Here is a tiny trained network, its code and every weight. The questions are about switching its units off for an input and a class, where a switched-off unit gives its printed mean instead of its output.

import numpy as np


def w(rows, s, z=0):
    codes = np.array(rows[::2]) - 128.0
    scale = np.full(codes.shape[1], s)
    scale[-1] = z or s
    return codes * scale


def norm(h):
    return h / np.sqrt((h * h).mean(-1, keepdims=True) + 1e-5)


def f(y):
    return y / 2 * (1 + np.tanh(0.7978845608 * (y + 0.044715 * y**3)))


def log_softmax(a):
    a = a - a.max(-1, keepdims=True)
    return a - np.log(np.exp(a).sum(-1, keepdims=True))


def net(x, mask):
    res = np.array(x, float).reshape(1, 4) / 4 @ E
    u = 0
    for l in range(3):
        y = f(norm(res) @ A[l][:, :-1].T + A[l][:, -1])
        res = res + np.where(mask[u : u + 9], y, B[l][:, -1]) @ B[l][:, :-1]
        u += 9
    return log_softmax(norm(res)[-1] @ U[:, :-1].T + U[:, -1])


A, B = {}, {}
E = w([
[170,125,130,137,75,187,83,135,30,213],'x0',
[213,130,55,137,113,93,117,214,135,141],'x1',
[107,100,115,158,92,100,87,104,150,63],'x2',
[187,1,116,97,152,108,212,112,87,99],'x3',
],0.004)
A[0] = w([
[104,125,195,116,170,130,156,78,105,130,41],'L0N0',
[104,255,134,139,187,133,139,193,125,203,35],'L0N1',
[205,123,132,115,100,169,107,139,73,194,24],'L0N2',
[114,112,138,100,128,162,119,127,144,131,56],'L0N3',
[110,141,221,113,143,204,145,64,74,185,83],'L0N4',
[71,179,140,136,83,161,54,74,117,150,6],'L0N5',
[27,113,234,105,149,137,145,40,102,104,12],'L0N6',
[172,54,106,102,120,117,146,61,102,91,103],'L0N7',
[60,115,190,132,181,155,136,42,115,97,4],'L0N8',
],0.0043,0.0036)
B[0] = w([
[146,73,119,138,130,147,134,121,170,137,134],'L0N0',
[137,190,155,1,202,194,122,175,197,187,217],'L0N1',
[165,74,71,164,77,195,155,122,101,222,189],'L0N2',
[155,115,153,110,124,111,114,106,91,155,76],'L0N3',
[143,140,74,145,107,54,96,119,201,103,245],'L0N4',
[123,119,222,170,155,105,117,194,75,52,182],'L0N5',
[103,90,119,95,6,219,199,42,186,135,252],'L0N6',
[127,187,153,70,182,124,168,190,158,170,250],'L0N7',
[131,93,120,105,60,201,164,86,150,141,186],'L0N8',
],0.0041,0.0018)
A[1] = w([
[188,99,108,122,96,147,85,143,43,201,27],'L1N0',
[199,108,104,141,111,142,104,104,73,198,6],'L1N1',
[51,103,187,121,136,187,154,3,63,159,48],'L1N2',
[116,138,138,105,138,129,141,141,143,139,90],'L1N3',
[122,211,184,206,75,149,97,114,101,119,80],'L1N4',
[128,123,43,81,166,131,186,123,172,142,23],'L1N5',
[88,163,97,118,160,38,106,113,193,40,62],'L1N6',
[77,105,141,95,112,148,150,4,123,141,35],'L1N7',
[168,26,136,119,179,106,238,118,78,77,28],'L1N8',
],0.0042,0.0028)
B[1] = w([
[49,135,73,213,136,188,245,142,104,191,194],'L1N0',
[91,163,63,168,76,159,194,201,115,146,155],'L1N1',
[82,120,126,173,80,135,139,82,253,73,196],'L1N2',
[173,86,128,119,142,156,92,129,129,153,123],'L1N3',
[84,50,173,69,219,90,136,108,39,116,165],'L1N4',
[85,88,170,166,96,116,25,140,65,95,154],'L1N5',
[229,100,42,223,40,109,121,161,143,189,190],'L1N6',
[123,96,91,126,74,149,197,75,151,96,182],'L1N7',
[124,233,239,60,168,91,116,120,36,124,252],'L1N8',
],0.0036,0.0026)
A[2] = w([
[48,129,193,182,126,118,14,108,45,68,6],'L2N0',
[174,86,36,190,87,195,153,159,37,205,8],'L2N1',
[162,105,132,69,173,88,194,135,122,96,76],'L2N2',
[167,92,36,146,100,182,130,168,62,203,82],'L2N3',
[63,134,209,84,157,156,141,76,71,183,126],'L2N4',
[45,163,62,190,99,211,71,125,204,147,124],'L2N5',
[167,87,3,215,140,70,111,175,176,70,2],'L2N6',
[195,79,202,95,201,82,189,131,51,96,29],'L2N7',
[86,183,187,110,98,147,57,153,145,96,125],'L2N8',
],0.0045,0.0027)
B[2] = w([
[89,36,131,207,119,164,53,147,49,90,148],'L2N0',
[3,172,58,225,125,77,201,146,76,150,251],'L2N1',
[114,114,141,115,89,119,58,135,31,116,180],'L2N2',
[39,191,130,186,93,112,242,109,149,156,241],'L2N3',
[210,140,17,154,99,61,78,172,176,83,209],'L2N4',
[175,69,157,63,141,104,178,131,55,124,239],'L2N5',
[240,157,138,215,105,71,82,94,165,99,173],'L2N6',
[94,147,149,61,132,88,141,130,30,75,212],'L2N7',
[136,39,79,132,188,175,129,136,85,185,181],'L2N8',
],0.0045,0.0028)
U = w([
[168,131,163,22,158,50,158,153,1,61,78],'0',
[98,58,148,87,73,193,192,30,212,81,254],'1',
[160,194,131,32,225,198,91,194,185,220,100],'2',
[69,180,55,212,99,135,246,174,58,203,153],'3',
[85,45,140,188,139,181,8,145,34,112,56],'4',
[245,149,91,205,110,52,92,148,191,92,108],'5',
],0.0096,0.0021)

Each question gives the input, the list of numbers given to net, and the class t.
The units are the neurons (one row each of A and B). Each row of codes is followed by its name. A weight is (code - 128) times the scale printed after its matrix; where a second scale follows, it is the last column's (A, B and U).
mask holds one flag per neuron, layer by layer. A switched-off neuron (its flag False) gives its mean, the last column of its row in B, instead of its output. The means were averaged over made-up inputs and are rounded, as every weight is.
A unit's drop is (log p(t) with every unit on - log p(t) with that unit switched off) / (log p(t) with every unit on - log p(t) with every unit switched off).
The circuit of an input: a set's keep is (log p(t) with only the set's units on - log p(t) with every unit switched off) / (log p(t) with every unit on - log p(t) with every unit switched off). Starting from the 12 units with the biggest drops (on a tie, the unit counted first), units are removed one at a time, each time the one whose removal leaves the highest keep (on an exact tie, the one counted first), for as long as the keep stays at least 0.8.
circuit, biggest first: the units of the circuit, biggest drop first
most important unit: the unit with the biggest drop
top k neurons: the k neurons with the biggest drops, biggest first
k most important neurons of layer l: the k neurons of layer l with the biggest drops, biggest first
drop when u is switched off: that unit's drop, to one decimal
input [-8,-4,-7,6], class 0: top 2 neurons	[L1N8, L2N7]
input [8,-8,1,-1], class 1: most important unit	L0N6
input [-6,3,0,-4], class 5: circuit, biggest first	[L1N6, L2N6]
input [5,-6,-6,-6], class 2: top 2 neurons	[L0N1, L1N5]
input [5,-5,0,-3], class 4: circuit, biggest first	[L0N5, L2N0]
input [-7,2,-4,3], class 0: top 2 neurons	[L1N8, L0N4]
input [-1,-2,0,-5], class 4: top 3 neurons	[L0N5, L2N0, L0N7]
input [-8,-1,-1,-5], class 5: 2 most important neurons of layer 1	[L1N6, L1N8]
input [0,0,1,-8], class 2: top 2 neurons	[L0N1, L1N5]
input [-4,5,-4,-2], class 2: top 2 neurons	[L0N1, L0N4]
input [-1,6,0,3], class 0: top 2 neurons	[L0N4, L1N8]
input [3,-6,4,-3], class 1: 2 most important neurons of layer 0	[L0N6, L0N8]
input [-5,5,-2,-8], class 2: drop when L0N1 is switched off	0.6
input [-3,8,-4,0], class 5: most important unit	L2N6
input [5,-7,-1,-2], class 1: drop when L0N6 is switched off	0.2
input [-4,5,-7,-2], class 2: drop when L0N7 is switched off	0.0
